Here is a tiny trained network, its code and every weight. The questions are about switching its units off for an input and a target symbol, where a switched-off unit gives its printed mean instead of its output.

import numpy as np


def w(rows, s, z=0):
    codes = np.array(rows[::2]) - 128.0
    scale = np.full(codes.shape[1], s)
    scale[-1] = z or s
    return codes * scale


def softmax(a):
    e = np.exp(a - a.max(-1, keepdims=True))
    return e / e.sum(-1, keepdims=True)


def log_softmax(a):
    a = a - a.max(-1, keepdims=True)
    return a - np.log(np.exp(a).sum(-1, keepdims=True))


def net(x, mask):
    ids = ['αζηθλμξπψ'.index(c) for c in x.split()]
    T = len(ids)
    res = E[ids] + P[:T]
    u = 0
    for l in range(3):
        r = res
        for j in range(3):
            rows = slice(3 * j, 3 * j + 3)
            q, k, v = (r @ M[l][rows].T for M in (Q, K, V))
            z = softmax(np.where(np.tri(T) > 0, q @ k.T / 3**0.5, -1e9)) @ v
            o = O[l][rows]
            res = res + np.where(mask[u + j], z, o[:, -1]) @ o[:, :-1]
        u += 3
    return log_softmax(res[-1] @ U[:, :-1].T + U[:, -1])


Q, K, V, O = {}, {}, {}, {}
E = w([
[90,52,136],'α',
[165,113,70],'ζ',
[43,128,104],'η',
[93,248,105],'θ',
[72,124,200],'λ',
[143,168,70],'μ',
[189,147,218],'ξ',
[109,142,131],'π',
[112,108,54],'ψ',
],0.015)
P = w([
[228,174,165],'0',
[156,128,76],'1',
[163,126,82],'2',
[222,78,109],'3',
[141,139,60],'4',
[247,77,94],'5',
[255,76,115],'6',
[117,139,83],'7',
],0.0041)
Q[0] = w([
[80,88,100],'L0H1',
[122,130,131],'L0H1',
[107,218,216],'L0H1',
[115,167,147],'L0H2',
[100,217,123],'L0H2',
[142,73,158],'L0H2',
[181,178,120],'L0H3',
[193,208,123],'L0H3',
[147,255,142],'L0H3',
],0.026)
K[0] = w([
[63,106,106],'L0H1',
[128,131,125],'L0H1',
[195,218,62],'L0H1',
[100,125,88],'L0H2',
[68,139,59],'L0H2',
[216,67,176],'L0H2',
[192,151,83],'L0H3',
[230,195,58],'L0H3',
[183,255,95],'L0H3',
],0.022)
V[0] = w([
[145,123,113],'L0H1',
[18,71,223],'L0H1',
[108,103,155],'L0H1',
[83,122,22],'L0H2',
[132,138,140],'L0H2',
[138,131,156],'L0H2',
[255,155,60],'L0H3',
[113,71,138],'L0H3',
[185,197,121],'L0H3',
],0.0054)
O[0] = w([
[141,128,121,121],'L0H1',
[2,88,209,133],'L0H1',
[101,98,158,116],'L0H1',
[220,62,179,2],'L0H2',
[134,122,128,157],'L0H2',
[109,141,117,163],'L0H2',
[23,96,210,3],'L0H3',
[128,100,52,129],'L0H3',
[133,138,212,80],'L0H3',
],0.005,0.00053)
Q[1] = w([
[189,251,99],'L1H1',
[95,96,46],'L1H1',
[154,139,82],'L1H1',
[154,65,186],'L1H2',
[158,186,187],'L1H2',
[177,228,137],'L1H2',
[68,157,54],'L1H3',
[66,151,142],'L1H3',
[112,131,159],'L1H3',
],0.021)
K[1] = w([
[139,255,156],'L1H1',
[95,130,39],'L1H1',
[148,200,92],'L1H1',
[150,156,208],'L1H2',
[104,240,163],'L1H2',
[122,209,72],'L1H2',
[34,135,79],'L1H3',
[89,145,126],'L1H3',
[138,134,146],'L1H3',
],0.023)
V[1] = w([
[59,149,194],'L1H1',
[84,144,169],'L1H1',
[159,115,101],'L1H1',
[141,150,144],'L1H2',
[144,135,145],'L1H2',
[91,76,81],'L1H2',
[153,75,141],'L1H3',
[246,52,155],'L1H3',
[148,169,120],'L1H3',
],0.011)
O[1] = w([
[205,79,212,124],'L1H1',
[176,99,175,129],'L1H1',
[93,142,105,124],'L1H1',
[147,150,93,114],'L1H2',
[149,144,121,101],'L1H2',
[72,69,208,176],'L1H2',
[120,180,137,88],'L1H3',
[2,174,148,9],'L1H3',
[94,71,125,131],'L1H3',
],0.0088,0.0013)
Q[2] = w([
[103,76,55],'L2H1',
[43,181,57],'L2H1',
[141,148,157],'L2H1',
[207,58,119],'L2H2',
[58,61,152],'L2H2',
[184,5,36],'L2H2',
[182,182,243],'L2H3',
[86,156,156],'L2H3',
[162,136,177],'L2H3',
],0.019)
K[2] = w([
[156,64,97],'L2H1',
[42,127,80],'L2H1',
[100,164,137],'L2H1',
[95,152,200],'L2H2',
[85,203,124],'L2H2',
[182,202,231],'L2H2',
[2,107,45],'L2H3',
[165,121,100],'L2H3',
[149,98,119],'L2H3',
],0.023)
V[2] = w([
[136,53,169],'L2H1',
[104,175,188],'L2H1',
[100,255,192],'L2H1',
[146,160,118],'L2H2',
[155,113,67],'L2H2',
[119,34,95],'L2H2',
[119,178,206],'L2H3',
[147,66,91],'L2H3',
[152,132,166],'L2H3',
],0.0082)
O[2] = w([
[239,75,155,183],'L2H1',
[125,115,208,78],'L2H1',
[40,106,254,53],'L2H1',
[153,199,149,204],'L2H2',
[158,149,57,150],'L2H2',
[117,20,74,2],'L2H2',
[84,144,89,24],'L2H3',
[140,181,156,211],'L2H3',
[69,176,110,125],'L2H3',
],0.0053,0.00085)
U = w([
[117,39,165,253],'α',
[97,172,155,82],'ζ',
[176,121,136,101],'η',
[233,206,117,116],'θ',
[253,72,154,106],'λ',
[118,140,37,111],'μ',
[132,194,241,108],'ξ',
[171,145,148,131],'π',
[131,146,144,152],'ψ',
],0.0075,0.0038)

Each question gives the input, a string of symbols that net reads in full, and the target symbol t.
The units are the heads (3 rows each of Q, K, V and O). Each row of codes is followed by its name. A weight is (code - 128) times the scale printed after its matrix; where a second scale follows, it is the last column's (O and U).
mask holds one flag per head, layer by layer. A switched-off head (its flag False) gives its mean, the last column of its rows in O, instead of its output. The means were averaged over made-up inputs and are rounded, as every weight is.
A unit's drop is (log p(t) with every unit on - log p(t) with that unit switched off) / (log p(t) with every unit on - log p(t) with every unit switched off).
The circuit of an input: a set's keep is (log p(t) with only the set's units on - log p(t) with every unit switched off) / (log p(t) with every unit on - log p(t) with every unit switched off). Starting from all 9 units, units are removed one at a time, each time the one whose removal leaves the highest keep (on an exact tie, the one counted first), for as long as the keep stays at least 0.8.
units of the circuit, in order: the units of the circuit, biggest drop first
most important unit: the unit with the biggest drop
heads that matter: for each layer, one digit per head in row order, 1 if its drop is at least 0.15 and else 0, layers parted by /
drop of u: that unit's drop, to one decimal
input λ η θ η α ζ, target α: units of the circuit, in order	L1H2, L0H3
input θ μ ψ μ ζ ξ, target ξ: most important unit	L0H3
input ξ α ξ μ μ ζ λ, target ξ: heads that matter	111 / 111 / 110
input μ α η ψ ζ ψ η, target μ: heads that matter	001 / 100 / 100
input λ λ ζ α λ, target λ: units of the circuit, in order	L0H1, L1H1, L2H1
input ξ π θ μ α α ξ π, target ξ: heads that matter	011 / 101 / 110
input λ μ λ λ π ξ, target ξ: heads that matter	001 / 001 / 100
input λ ζ π ζ η μ, target λ: units of the circuit, in order	L1H1, L2H1, L0H1, L1H3
input ψ η λ π α ψ, target μ: units of the circuit, in order	L1H1, L0H3
input λ μ θ λ, target λ: units of the circuit, in order	L1H1, L0H1
input θ ψ π, target θ: units of the circuit, in order	L1H2, L1H3, L2H2, L0H3
input θ θ ψ η, target μ: units of the circuit, in order	L1H1, L2H1
input θ ζ λ, target θ: units of the circuit, in order	L1H2, L0H3, L0H1
input θ λ ψ ψ π, target θ: most important unit	L1H2
input ξ α η ξ ψ λ, target ξ: heads that matter	111 / 011 / 110
input θ λ α θ ψ μ ζ λ, target θ: units of the circuit, in order	L0H3, L1H2, L0H1
input ξ α λ ψ θ ψ λ π, target ξ: drop of L0H1	0.0
input λ α ζ, target α: drop of L0H1	0.8
input α λ η ψ, target μ: drop of L1H2	-0.1
